Here is a tiny trained network, its code and every weight. The questions are about switching its units off for an input and a class, where a switched-off unit gives its printed mean instead of its output.

import numpy as np


def w(rows, s, z=0):
    codes = np.array(rows[::2]) - 128.0
    scale = np.full(codes.shape[1], s)
    scale[-1] = z or s
    return codes * scale


def f(y):
    return y / 2 * (1 + np.tanh(0.7978845608 * (y + 0.044715 * y**3)))


def log_softmax(a):
    a = a - a.max(-1, keepdims=True)
    return a - np.log(np.exp(a).sum(-1, keepdims=True))


def net(x, mask):
    res = np.array(x, float).reshape(1, 5) / 4 @ E
    y = f(res @ A[0][:, :-1].T + A[0][:, -1])
    res = res + np.where(mask, y, B[0][:, -1]) @ B[0][:, :-1]
    return log_softmax(res[-1] @ U[:, :-1].T + U[:, -1])


A, B = {}, {}
E = w([
[190,117,220],'x0',
[128,132,128],'x1',
[224,123,63],'x2',
[132,125,128],'x3',
[116,2,124],'x4',
],0.0085)
A[0] = w([
[132,52,91,122],'n0',
[56,138,190,82],'n1',
[179,103,212,132],'n2',
[206,127,77,76],'n3',
[94,245,153,93],'n4',
[167,208,118,100],'n5',
[171,120,183,65],'n6',
[119,57,121,75],'n7',
[201,124,95,97],'n8',
[123,119,126,140],'n9',
[57,136,189,81],'n10',
[204,128,79,65],'n11',
[65,132,183,105],'n12',
[115,197,148,86],'n13',
[113,90,148,1],'n14',
[184,121,185,96],'n15',
[140,210,107,98],'n16',
[105,50,123,76],'n17',
[129,191,128,78],'n18',
[207,132,199,72],'n19',
[77,130,12,118],'n20',
],0.012,0.0092)
B[0] = w([
[128,115,174,220],'n0',
[104,96,27,189],'n1',
[44,171,133,244],'n2',
[71,80,67,172],'n3',
[133,72,155,254],'n4',
[146,22,166,201],'n5',
[34,132,147,145],'n6',
[149,64,180,165],'n7',
[63,93,41,172],'n8',
[143,135,133,143],'n9',
[105,105,39,186],'n10',
[84,77,71,162],'n11',
[138,105,35,191],'n12',
[121,45,137,172],'n13',
[50,47,120,107],'n14',
[33,160,139,180],'n15',
[122,67,176,194],'n16',
[168,62,179,179],'n17',
[89,58,158,152],'n18',
[46,149,137,198],'n19',
[2,190,204,249],'n20',
],0.0098,0.0048)
U = w([
[127,98,46,110],'0',
[157,53,229,67],'1',
[58,196,194,52],'2',
[158,146,150,252],'3',
[153,153,155,241],'4',
[249,229,149,115],'5',
[241,174,121,58],'6',
],0.013,0.016)

Each question gives the input, the list of numbers given to net, and the class t.
The units are the neurons (one row each of A and B). Each row of codes is followed by its name. A weight is (code - 128) times the scale printed after its matrix; where a second scale follows, it is the last column's (A, B and U).
mask holds one flag per neuron, in row order. A switched-off neuron (its flag False) gives its mean, the last column of its row in B, instead of its output. The means were averaged over made-up inputs and are rounded, as every weight is.
A unit's drop is (log p(t) with every unit on - log p(t) with that unit switched off) / (log p(t) with every unit on - log p(t) with every unit switched off).
The circuit of an input: a set's keep is (log p(t) with only the set's units on - log p(t) with every unit switched off) / (log p(t) with every unit on - log p(t) with every unit switched off). Starting from the 12 units with the biggest drops (on a tie, the unit counted first), units are removed one at a time, each time the one whose removal leaves the highest keep (on an exact tie, the one counted first), for as long as the keep stays at least 0.8.
units of the circuit, in order: the units of the circuit, biggest drop first
most important unit: the unit with the biggest drop
k most important neurons: the k neurons with the biggest drops, biggest first
drop when u is switched off: that unit's drop, to one decimal
input [5,-2,6,5,-3], class 0: units of the circuit, in order	(n8; n3)
input [-3,1,3,2,-5], class 1: most important unit	n5
input [-1,-8,7,1,-8], class 1: units of the circuit, in order	(n5; n16)
input [8,-7,0,-7,7], class 2: 3 most important neurons	(n2; n15; n19)
input [-6,-3,-6,5,-5], class 0: units of the circuit, in order	(n1; n12)
input [-4,-2,-6,-1,-7], class 1: units of the circuit, in order	(n4; n13)
input [7,4,-8,-2,0], class 0: units of the circuit, in order	(n1; n10)
input [7,6,-2,-1,-4], class 2: 2 most important neurons	(n2; n19)
input [6,1,-3,4,4], class 2: 2 most important neurons	(n2; n15)
input [-6,6,-6,1,0], class 0: 2 most important neurons	(n1; n12)
input [0,-3,2,5,-6], class 1: units of the circuit, in order	(n5; n16; n4)
input [-8,4,-8,7,-1], class 0: 4 most important neurons	(n1; n12; n10; n2)
input [1,-3,-3,2,-5], class 1: 2 most important neurons	(n4; n13)
input [8,3,8,3,7], class 0: units of the circuit, in order	(n8)
input [2,3,8,7,-8], class 0: 3 most important neurons	(n8; n3; n11)
input [-7,5,-7,1,0], class 0: 4 most important neurons	(n1; n12; n10; n2)
input [6,-1,-2,-4,-3], class 2: 3 most important neurons	(n2; n19; n15)
input [2,3,8,-8,-7], class 0: 2 most important neurons	(n8; n3)
input [6,-1,-2,2,2], class 2: drop when n2 is switched off	0.3
input [-7,-7,-3,4,-2], class 2: units of the circuit, in order	(n20)
input [0,4,0,1,-6], class 1: drop when n4 is switched off	0.1
